The symbols move the elements like this.
BB na LL
BB gu RQ
BB va HR
BB li HB
RR na HB
RR le CH
RR gu NL
RR ba NG
RR va ZL
RR li LL
QB na QG
QB le FM
QB gu QZ
QB ba FJ
QB va CG
QB li LP
RC na RN
RC le QQ
RC gu GR
RC ba RM
RC va GJ
RC li ML
GJ na DJ
GJ le GN
GJ gu FC
GJ ba BT
GJ va RC
GJ li LJ
ZL na ZR
ZL le DS
ZL gu MZ
ZL ba CQ
ZL va RR
ZL li LZ
JF na NJ
JF le BT
JF gu JJ
JF ba GN
JF va ZS
JF li SQ
DG na GR
DG le HR
DG gu RN
DG li RH
CZ le ZB
CZ gu RM
CZ ba GR
CZ li HJ
NL na JR
NL le LJ
NL gu RR
NL ba SQ
NL va MZ
NL li GN
JJ gu JF
JJ ba LL
JJ va ZB
JJ li NG
LZ na HR
LZ le GR
LZ gu QQ
LZ ba ZB
LZ va LL
LZ li ZL
CH na MM
CH le RR
CH gu LJ
CH ba HH
CH va DS
CH li FC
DJ na GJ
DJ le RQ
DJ va RN
DJ li RF
ML na FJ
ML le MZ
ML gu DS
ML ba QG
ML va LJ
ML li RC
QQ na ZF
QQ le RC
QQ gu LZ
QQ ba ZS
QQ va GN
QQ li MZ
HB na RR
HB le MM
HB gu JR
HB ba JH
HB va ZR
HB li BB
MZ na NM
MZ le ML
MZ gu ZL
MZ ba PQ
MZ va NL
MZ li QQ
HR na LZ
HR le DG
HR gu ZF
HR ba FF
HR va BB
HR li ZR
GR na DG
GR le LZ
GR gu RC
GR ba CZ
GR va FC
GR li DS
FM na PQ
FM le QB
FM gu MF
FM ba NM
FM va PM
FM li PR
QG na QB
QG le PQ
QG gu HJ
QG ba ML
QG va ZT
QG li RM
LP na RM
LP le PR
LP ba RN
LP li QB
ZB na FF
ZB le CZ
ZB gu ZS
ZB ba LZ
ZB va JJ
ZB li CQ
DS na RH
DS le ZL
DS gu ML
DS ba HJ
DS va CH
DS li GR
GN na RQ
GN le GJ
GN gu LL
GN ba JF
GN va QQ
GN li NL
SQ na PM
SQ le ZT
SQ gu NG
SQ ba NL
SQ va PQ
SQ li JF
HJ na QZ
HJ le CQ
HJ gu QG
HJ ba DS
HJ va HH
HJ li CZ
ZF na QQ
ZF le RN
ZF gu HR
ZF ba PR
ZF va RQ
ZF li NM
JR na NL
JR le RF
JR gu HB
JR ba PM
JR va NM
JR li RQ
MF na CQ
MF le QZ
MF gu FM
MF ba ZR
MF va JH
MF li FF
MM na CH
MM le HB
MM gu RF
MM va RH
QZ na HJ
QZ le MF
QZ gu QB
QZ ba RH
RF na LJ
RF le JR
RF gu MM
RF ba CG
RF va FJ
RF li DJ
PQ na FM
PQ le QG
PQ gu CQ
PQ ba MZ
PQ va SQ
PQ li ZS
CG na ZT
CG le PM
CG ba RF
CG va QB
PM na SQ
PM le CG
PM gu JH
PM ba JR
PM va FM
PM li NJ
RH na DS
RH le ZR
RH gu FJ
RH ba QZ
RH va MM
RH li DG
LJ na RF
LJ le NL
LJ gu CH
LJ ba ZT
LJ va ML
LJ li GJ
JH na NG
JH gu PM
JH ba HB
JH va MF
CQ na MF
CQ le HJ
CQ gu PQ
CQ ba ZL
CQ va NG
CQ li ZB
FJ na ML
FJ le NM
FJ gu RH
FJ ba QB
FJ va RF
FJ li RN
ZR na ZL
ZR le RH
ZR gu NM
ZR ba MF
ZR va HB
ZR li HR
FF na ZB
FF gu PR
FF ba HR
FF li MF
HH le NG
HH gu ZT
HH ba CH
HH va HJ
RM na LP
RM le ZS
RM gu CZ
RM ba RC
RM va BT
RM li QG
BT le JF
BT ba GJ
BT va RM
BT li ZT
ZS na PR
ZS le RM
ZS gu ZB
ZS ba QQ
ZS va JF
ZS li PQ
RN na RC
RN le ZF
RN gu DG
RN ba LP
RN va DJ
RN li FJ
FC le LL
FC gu GJ
FC va GR
FC li CH
PR na ZS
PR le LP
PR gu FF
PR ba ZF
PR va NJ
PR li FM
LL na BB
LL le FC
LL gu GN
LL ba JJ
LL va LZ
LL li RR
ZT na CG
ZT le SQ
ZT gu HH
ZT ba LJ
ZT va QG
ZT li BT
NJ na JF
NJ ba RQ
NJ va PR
NJ li PM
RQ na GN
RQ le DJ
RQ gu BB
RQ ba NJ
RQ va ZF
RQ li JR
NG na JH
NG le HH
NG gu SQ
NG ba RR
NG va CQ
NG li JJ
NM na MZ
NM le FJ
NM gu ZR
NM ba FM
NM va JR
NM li ZF

The rows follow the links: the fewer symbols apart two elements are, the more alike their rows tend to be.

Named rows; a name shown again gets a slightly different row:
GJ: 135	-46	-134	94	-15	151	-78	-7	-37	33	-9	-95	-7	0	61	153	0	-29	225	148	81	49	-62	107	-34	-212	129	-21	-88	-190	-55	-102	-101	151	-72	40	88	28	33	141	-107	106	-125	-36	-275	-132	-92	-207	-63	60	217	189	0	-129	-119	-97	-108	-246	-136	-79	-80	287	-55	-210	8	14
JH: 29	-36	-62	-106	-183	-32	6	165	44	-6	72	97	83	25	116	27	32	110	-42	-61	-80	-12	242	-56	23	89	-36	65	7	98	-23	-88	213	-133	-142	111	-36	-54	-56	-230	-84	-212	172	-43	198	23	181	126	-47	-23	-118	-171	40	-30	168	37	163	13	159	-150	67	-160	240	53	-105	63
BT: -22	-173	-86	117	-137	21	-161	174	8	76	205	-160	-4	-154	72	62	-152	65	21	101	-50	2	178	-61	-83	3	187	67	-163	-22	12	-71	75	-5	-41	-162	47	-116	-127	144	-10	77	0	-109	-100	-314	206	-41	12	36	20	-87	192	-25	-68	-102	-34	-296	-149	-156	16	-55	-94	83	-52	-166
JJ: -14	-126	-111	82	-215	-124	-77	275	-15	149	219	-36	-182	-147	103	139	-33	241	6	-16	-53	323	189	-31	43	22	77	173	-200	127	-167	-83	91	53	-95	16	51	-16	-83	-100	77	-175	-35	-127	40	-112	216	-113	-101	-12	-206	-106	193	-58	71	-65	-26	-148	-87	-76	63	-268	12	51	-35	-73
QQ: 67	51	41	15	42	-42	96	-116	14	-70	-70	-89	-167	60	-41	62	-60	-44	39	77	52	161	-243	63	154	-131	-3	-134	-26	98	-90	82	-279	184	93	-90	17	127	171	39	223	165	-158	-87	-153	48	-107	-184	27	72	-8	113	-46	-60	-122	-44	-74	-14	-91	68	-171	110	-83	-111	167	-139
RQ: 52	23	-33	-34	-140	113	29	-47	-51	-59	-38	-33	-88	93	173	161	-64	-16	224	48	1	117	-143	-46	148	-210	121	-160	-30	74	-23	-73	-170	211	-53	109	-2	204	-22	-124	-144	5	-2	-77	-142	74	-134	-112	-45	-22	21	91	-83	-85	-18	-8	117	-2	115	-84	-308	288	1	-208	-33	27
GN: 54	62	-39	-5	-166	-20	-89	205	103	26	129	120	-229	19	35	84	-117	-29	143	33	86	188	-10	-28	74	-155	164	3	-74	-21	-105	-44	-43	80	157	-30	-78	319	78	84	89	44	17	-83	24	-147	-174	-172	6	60	-16	23	21	-268	2	-36	-61	-291	-149	-54	-268	48	-59	-244	68	20
ZR: -186	178	137	-133	80	-28	80	-135	110	-80	-100	170	-1	135	-87	-148	148	-109	3	-152	-6	-26	-106	60	73	154	-110	14	188	43	-14	4	-14	-90	138	93	-56	154	49	-115	-1	-51	199	129	262	204	-185	137	113	14	-18	12	-161	-46	101	135	70	346	76	65	-113	-89	97	-10	83	119
MF: -5	-105	-39	-82	39	-64	99	-77	-44	-10	-21	-7	-22	-89	19	-47	4	105	-200	-110	-96	-24	-2	-48	72	95	-306	0	127	187	108	122	25	-92	-133	46	88	-169	52	-185	16	-207	-12	-105	129	265	171	151	24	-63	-130	-97	-27	276	66	39	102	302	120	32	156	-197	167	165	-7	-96
DS: -144	132	170	91	210	16	-12	-103	5	8	-48	121	-14	124	-141	-129	97	-54	58	-37	106	-188	-120	142	-116	270	-11	32	123	-191	-18	-68	6	-178	198	47	-66	-47	102	69	86	40	91	220	16	45	-82	120	-40	41	125	45	-41	-27	3	23	-281	57	-129	224	101	-101	-24	127	43	222
QB: -30	-115	-26	-25	134	37	-32	-98	-53	-3	-65	-136	225	27	-56	-114	54	-128	-221	9	-123	-254	109	-11	-146	57	-153	-101	56	57	265	141	91	-73	-64	-65	56	-178	-117	10	-24	-13	-53	-98	-147	23	130	159	37	-63	49	37	40	326	-69	17	156	148	92	-36	235	94	59	133	-44	-159
HR: 61	-3	-77	19	135	-40	80	-38	-78	-17	-133	-10	-146	69	-39	63	120	11	104	-98	-13	137	-216	24	136	-15	-6	-35	-24	83	-97	36	-377	182	-2	50	14	88	29	-208	-34	122	-115	-30	151	270	-222	70	-16	64	-68	55	-198	-15	-76	51	14	217	122	200	-228	152	15	-31	4	88
HH: -53	-92	-48	77	-4	-18	-168	148	-30	88	88	24	29	-156	94	82	32	110	-61	73	-46	-49	265	1	-136	25	-36	178	-73	-123	-48	-130	261	-176	-52	46	78	-120	-7	105	-73	-157	56	87	92	-230	215	95	-50	-34	-10	-119	192	41	42	-44	-125	-139	-79	-36	321	-197	74	156	-57	83
RF: 113	-5	-79	-121	5	116	-36	-82	-27	-58	-106	9	275	122	106	39	110	-164	89	30	27	-183	43	163	-104	-131	46	-128	23	-202	72	-87	168	65	-79	148	-7	48	-16	93	-324	-24	64	129	-122	-46	-122	-21	-65	-39	242	75	-52	-104	36	66	124	-26	143	-98	5	360	49	-211	15	131
NG: 90	-83	-51	-94	-135	-92	-29	-36	-111	56	42	103	-24	-215	190	78	80	152	-30	116	-59	155	100	10	-118	-69	-254	120	-24	40	-66	-122	242	-87	-102	149	91	-97	122	-82	-1	-265	-26	-132	-44	-32	226	-70	-123	-126	7	-128	96	121	82	-89	-3	-83	12	-7	250	-220	135	-3	50	118

Each walk starts at a row. The symbols on each line, taken left to right, move it on to the next element.
Answer with the element's row; about right is enough.
-79	-42	-88	-13	-272	-38	-130	156	81	25	204	-88	-20	14	-21	130	-173	9	-16	-36	-75	139	139	-208	97	-100	146	-65	-163	138	18	40	-16	146	-115	-84	-138	59	-171	-147	-71	-63	36	-235	21	-105	151	58	-28	60	-169	-79	93	-53	71	-48	273	-87	85	-214	-150	36	37	-2	-57	-244
va li li 10	-78	-102	61	23	-35	96	21	53	-70	-8	-137	-12	4	-132	107	-69	-42	-169	-6	-100	5	-46	-133	111	-80	25	-73	-89	260	39	206	-204	134	-166	-192	-42	-29	-37	-144	-22	76	-166	-242	6	25	51	112	18	-20	-163	-95	-19	221	-158	-30	204	72	155	-42	-106	26	3	91	-45	-231
na li va va 60	-38	117	-127	123	-80	27	-137	2	-35	-10	-55	22	-56	-62	-44	49	-38	-234	52	-18	-59	27	-48	-50	-30	-315	-18	145	212	66	118	26	-17	31	-226	-2	-30	195	0	231	-47	-103	-139	-191	-24	147	-29	28	-154	-4	-100	32	297	-6	-64	63	27	-3	-14	173	-157	5	0	3	-224
-42	-105	91	15	169	-19	24	-7	51	54	21	-90	128	-22	-62	-211	-62	-103	-216	16	-20	-121	104	-26	-143	158	-12	-3	12	28	107	146	139	-170	89	-234	-84	-214	51	180	119	30	38	4	-110	-171	249	99	57	53	-19	-114	181	223	-56	-54	-31	-69	-132	10	262	-182	-136	185	31	-176
le li gu li -26	44	163	17	72	-195	-37	-16	112	34	70	82	-99	-107	-61	-126	81	28	-261	-45	-43	13	107	-16	-84	177	-233	126	53	91	-11	25	99	-215	91	-88	-53	-53	140	-19	244	-149	-55	-24	128	33	212	81	-53	-80	-140	-156	59	109	0	10	-45	93	-43	76	191	-378	10	191	-1	1
va va va ba 8	153	43	-88	-53	-56	-69	105	61	-9	21	215	-132	-52	84	-76	98	54	77	-16	6	106	25	34	-13	4	14	112	120	-148	-137	-237	201	-73	86	144	14	101	159	78	24	-173	150	112	35	-93	-131	-179	-71	-13	29	36	-23	-317	219	70	-19	-36	-62	111	58	-154	25	-45	40	279
-77	165	71	128	45	-92	37	26	82	22	68	31	-349	-13	-140	-18	-83	103	144	-51	65	172	-199	71	166	60	4	72	-3	31	-202	-82	-237	25	105	-66	8	207	62	-73	121	158	-4	55	111	60	-187	-74	8	44	-85	42	-109	-62	-95	61	-216	60	-137	105	-144	-87	-126	-22	140	155
li li na le gu 57	40	-46	91	107	115	80	-126	-66	-42	-114	-172	50	92	-138	42	-113	-48	106	-13	95	-176	-194	2	78	-45	114	-214	-22	-27	26	153	-282	136	-46	-48	20	49	-142	0	-125	236	-68	-16	-103	126	-72	99	85	134	102	82	-190	29	-171	56	16	97	-5	71	-216	323	-61	-38	-41	-27
ba li gu -97	-20	-7	76	104	-80	-30	25	26	49	-37	-49	166	38	-99	-114	65	-45	-143	-124	-11	-176	58	-18	-34	209	-110	49	-44	75	125	51	103	-143	-44	-32	15	-195	-135	-108	-42	-45	115	63	197	47	243	340	81	32	-50	-164	8	146	-23	35	-42	161	83	33	213	-251	102	274	-99	-12
-166	83	27	155	98	24	-25	-27	-11	26	9	-15	-62	104	-155	-110	78	-10	192	-135	129	-9	-159	81	36	140	212	22	-26	-37	69	60	-241	-1	71	94	9	14	-268	-132	-86	250	-17	168	230	170	-126	125	103	214	2	-31	-137	-96	-77	115	-123	102	-61	125	-108	138	36	102	-33	114
le na ba gu -86	-13	94	-41	-36	-70	96	143	137	78	208	-117	-126	-83	-93	-49	-154	6	-131	-111	11	155	7	-194	61	0	33	11	-89	241	-13	145	-105	-39	80	-291	-161	-30	19	12	220	92	-131	-194	53	-122	71	10	72	6	-180	-107	124	106	-113	-114	-16	-90	-177	-56	-38	-157	-76	84	28	-202
li ba li va li 167	124	38	-211	-48	86	-5	-137	34	-120	-113	195	29	18	176	66	8	-12	96	112	-14	74	15	66	-19	-235	-109	-86	110	-116	-105	-97	119	16	8	79	27	212	296	191	-50	-162	55	-28	-253	-133	-172	-263	-123	-94	134	174	-43	-180	145	11	95	-127	-47	-6	9	142	37	-264	139	96
38	111	76	-192	-165	121	-55	57	86	-53	-65	166	151	174	94	50	-10	-117	63	5	16	-25	198	-65	45	-136	81	6	49	-58	-12	-40	135	8	38	104	-54	242	27	47	-186	-97	216	28	108	-60	-133	-97	-39	-29	92	125	4	-254	262	63	259	59	79	-133	-87	164	70	-102	2	-12
na na gu le -164	81	-49	-28	-8	56	-109	6	5	42	-36	100	221	127	64	-61	115	25	152	13	7	-92	95	68	-84	43	103	56	30	-244	-15	-187	124	-74	-40	233	9	49	-118	-24	-215	-76	236	134	177	-11	-45	73	16	38	139	5	-26	-289	77	101	-31	88	98	23	69	115	155	-14	-80	192
gu va na 64	36	161	-50	168	1	15	-220	-12	-26	-170	34	46	45	-86	-65	51	-152	1	76	35	-181	-129	86	-114	-134	-155	-120	209	-202	84	42	8	14	137	-131	64	-22	185	323	46	41	-84	137	-190	-2	-97	-71	65	-81	261	130	-15	71	-107	-4	-134	35	-30	131	4	199	-95	-139	100	68
139	-170	-87	-33	8	20	-124	10	-9	8	-5	-46	171	-79	145	30	-47	71	-72	156	-39	-98	196	-13	-194	-115	-34	13	1	-18	112	-59	217	-86	-168	-54	24	-176	99	129	-50	-69	-38	-30	-334	-175	137	-118	14	-186	115	-37	119	103	-13	-28	-34	-219	-14	-66	254	-11	-32	17	-59	-45
le na na 62	23	90	-163	-172	31	-49	125	163	21	113	133	18	-135	118	41	-85	50	-147	27	-79	84	219	-72	-79	-42	-22	81	-14	13	-39	-83	267	-89	-37	-83	-45	61	121	112	99	-194	124	-135	-80	-276	127	-91	-65	-62	-29	-41	239	-1	226	-33	113	-191	-3	-186	192	-231	-79	24	6	-171
va va va ba -4	165	230	-104	12	31	85	-177	167	-27	-94	87	-116	111	-123	-92	-6	-116	-65	-33	50	-65	-54	11	-29	62	-108	-57	166	-68	-62	43	-14	-94	219	-171	-68	227	279	197	172	-34	49	102	-3	-80	-147	-30	66	-38	15	119	-69	-101	82	67	-12	31	-114	39	-66	-69	-57	-96	132	30
-95	122	23	55	-12	25	71	10	220	-97	-15	-74	-114	128	-168	-80	-45	-176	23	-149	-12	71	-122	-25	148	-66	181	-108	49	81	21	58	-216	125	167	-127	-93	225	13	-19	-1	128	77	-21	82	130	-215	38	44	87	-97	45	-167	-105	-41	92	102	170	47	10	-368	122	-160	-85	25	-120
li ba -132	-82	169	-99	-39	7	86	-11	113	-34	126	-66	28	42	-106	-120	-83	-144	-267	-75	-114	-72	102	-73	-3	46	-131	-20	57	135	136	89	126	-107	73	-164	-204	27	16	-48	73	-129	87	-88	113	-11	74	184	109	-44	-159	-103	53	175	40	48	259	218	118	-92	27	-142	4	135	-71	-169
li le -153	-138	30	161	64	13	-33	70	94	52	112	-220	59	-8	-156	-22	-65	-81	-71	-73	-47	-94	81	-102	25	115	232	-68	-129	128	102	122	-142	62	-34	-148	-40	-106	-227	-40	-25	184	-86	-155	67	23	117	284	145	173	-137	-72	83	162	-158	3	62	-1	23	-152	-69	37	-49	190	-46	-228
39	-119	-111	-208	-115	51	-24	76	-37	-56	-7	4	183	-16	147	50	-15	51	-172	10	-108	35	199	-126	58	-178	-125	-5	0	83	79	48	154	50	-116	29	2	-39	102	-54	-152	-156	46	-175	-114	35	121	-37	-92	-164	-36	-69	53	106	114	-48	385	-31	246	-213	1	28	108	2	-76	-119
ba gu gu va -21	144	68	-181	125	98	111	-151	41	-149	-165	34	70	224	-109	-68	18	-194	-180	-50	-6	-113	-105	12	3	-86	-122	-238	166	74	27	171	-86	78	58	-23	-30	152	154	-3	36	-26	22	48	-76	178	-264	34	47	-57	34	145	-217	53	48	49	210	312	110	-39	-210	153	1	-121	75	50
va gu li 1	89	-95	-53	-191	77	-58	135	27	17	26	117	-200	49	-19	23	6	115	137	-67	14	179	-29	-72	95	-68	175	41	-116	50	-137	-194	-61	66	-74	241	37	238	-93	-187	-162	-47	48	-5	266	140	-230	-29	-7	118	-159	-8	-108	-302	142	76	-9	-27	95	-9	-229	108	77	-77	-17	146
-81	104	96	151	96	28	-43	-22	58	43	61	-57	-53	92	-174	-88	-156	-194	176	-22	43	-163	-140	63	-20	35	254	-20	-45	-78	10	11	-278	3	228	-146	-86	84	-73	213	118	287	-6	100	-54	-38	-52	-36	113	124	80	99	-35	-89	-168	16	-184	-115	-213	105	-180	88	-231	4	33	-39
va na va li -144	97	131	-13	76	195	51	-134	105	-86	-150	28	174	187	-118	-185	20	-257	-53	-187	22	-268	8	-3	-106	118	118	-156	157	-87	175	79	17	3	169	-75	-102	112	-34	191	-42	71	136	149	113	75	-109	174	105	60	105	129	-125	-67	5	142	76	137	37	21	-51	187	14	-1	44	-47
gu na li ba -123	-68	10	259	30	-116	-102	110	-88	84	195	-109	-159	-140	-104	-51	-31	8	-37	-1	-52	55	-53	-29	-70	191	94	104	-117	118	-18	-9	-130	-29	9	-125	57	-176	-108	31	205	98	-109	26	152	-69	199	166	27	126	-168	-211	48	193	-162	1	-304	-92	-72	101	97	-196	-117	186	-42	-49
